Below is a small trained network, with its code and all its weights. Each question gives an input and a class and asks what happens when units are switched off, that is, made to give their printed mean instead of their output.

import numpy as np


def w(rows, s, z=0):
    codes = np.array(rows[::2]) - 128.0
    scale = np.full(codes.shape[1], s)
    scale[-1] = z or s
    return codes * scale


def f(y):
    return np.maximum(y, 0)


def log_softmax(a):
    a = a - a.max(-1, keepdims=True)
    return a - np.log(np.exp(a).sum(-1, keepdims=True))


def net(x, mask):
    res = np.array(x, float).reshape(1, 6) / 4 @ E
    y = f(res @ A[0][:, :-1].T + A[0][:, -1])
    res = res + np.where(mask, y, B[0][:, -1]) @ B[0][:, :-1]
    return log_softmax(res[-1] @ U[:, :-1].T + U[:, -1])


A, B = {}, {}
E = w([
[197,99,187,39,97,154,134],'x0',
[103,141,56,213,101,160,227],'x1',
[191,100,140,128,170,40,156],'x2',
[78,197,198,108,54,72,122],'x3',
[93,254,206,122,162,190,155],'x4',
[176,162,174,135,189,190,63],'x5',
],0.011)
A[0] = w([
[141,95,138,109,91,180,167,80],'N1',
[62,151,109,192,86,96,252,174],'N2',
[170,58,59,130,166,80,141,118],'N3',
[82,149,140,98,80,51,42,199],'N4',
[63,71,132,104,144,76,97,99],'N5',
[168,78,55,157,153,113,125,62],'N6',
[70,161,134,45,104,143,95,100],'N7',
[151,192,86,159,109,130,128,179],'N8',
[206,56,7,128,148,98,188,156],'N9',
[152,101,113,73,55,178,122,72],'N10',
[154,145,168,90,127,70,186,3],'N11',
[126,75,166,147,178,87,178,28],'N12',
[176,139,224,59,116,97,168,140],'N13',
],0.012,0.0062)
B[0] = w([
[109,106,104,144,141,72,115,153],'N1',
[121,140,115,94,65,12,79,239],'N2',
[168,85,73,199,136,39,57,213],'N3',
[228,97,174,153,167,72,112,203],'N4',
[120,96,132,213,217,85,79,167],'N5',
[156,73,224,198,202,156,56,195],'N6',
[126,51,141,238,170,113,183,179],'N7',
[77,157,113,103,145,138,161,169],'N8',
[73,44,74,200,210,115,121,253],'N9',
[126,86,86,130,101,46,161,166],'N10',
[215,78,173,147,49,95,46,150],'N11',
[105,120,122,150,93,126,53,147],'N12',
[255,170,203,84,76,94,53,201],'N13',
],0.01,0.019)
U = w([
[81,200,203,144,195,221,136,39],'0',
[30,107,49,122,29,75,200,2],'1',
[176,9,99,174,168,82,163,240],'2',
[214,139,212,56,100,74,123,82],'3',
],0.012,0.0058)

Each question gives the input, the list of numbers given to net, and the class t.
The units are the neurons (one row each of A and B). Each row of codes is followed by its name. A weight is (code - 128) times the scale printed after its matrix; where a second scale follows, it is the last column's (A, B and U).
mask holds one flag per neuron, in row order. A switched-off neuron (its flag False) gives its mean, the last column of its row in B, instead of its output. The means were averaged over made-up inputs and are rounded, as every weight is.
A unit's drop is (log p(t) with every unit on - log p(t) with that unit switched off) / (log p(t) with every unit on - log p(t) with every unit switched off).
The circuit of an input: a set's keep is (log p(t) with only the set's units on - log p(t) with every unit switched off) / (log p(t) with every unit on - log p(t) with every unit switched off). Starting from the 12 units with the biggest drops (on a tie, the unit counted first), units are removed one at a time, each time the one whose removal leaves the highest keep (on an exact tie, the one counted first), for as long as the keep stays at least 0.8.
units of the circuit, in order: the units of the circuit, biggest drop first
k most important neurons: the k neurons with the biggest drops, biggest first
drop when u is switched off: that unit's drop, to one decimal
input [6,2,2,5,-6,4], class 3: units of the circuit, in order	(N13, N9)
input [-8,-2,-8,4,2,-4], class 1: units of the circuit, in order	(N6, N2)
input [-7,7,-2,7,-6,-1], class 1: units of the circuit, in order	(N2)
input [6,0,-4,0,3,-4], class 3: 3 most important neurons	(N9, N13, N3)
input [-8,-8,8,-6,7,2], class 3: 2 most important neurons	(N9, N7)
input [-8,-2,-8,1,-4,6], class 0: 4 most important neurons	(N3, N9, N2, N10)
input [6,-1,8,4,-5,1], class 3: 3 most important neurons	(N13, N7, N11)
input [-2,6,-3,5,3,8], class 0: 2 most important neurons	(N3, N10)
input [-6,7,-2,0,2,5], class 1: drop when N5 is switched off	0.0
input [7,-3,-1,0,-1,-5], class 3: drop when N9 is switched off	0.4
input [7,6,-1,-4,4,-5], class 1: drop when N6 is switched off	0.1
input [-3,-4,-1,-6,7,-7], class 1: drop when N13 is switched off	0.2
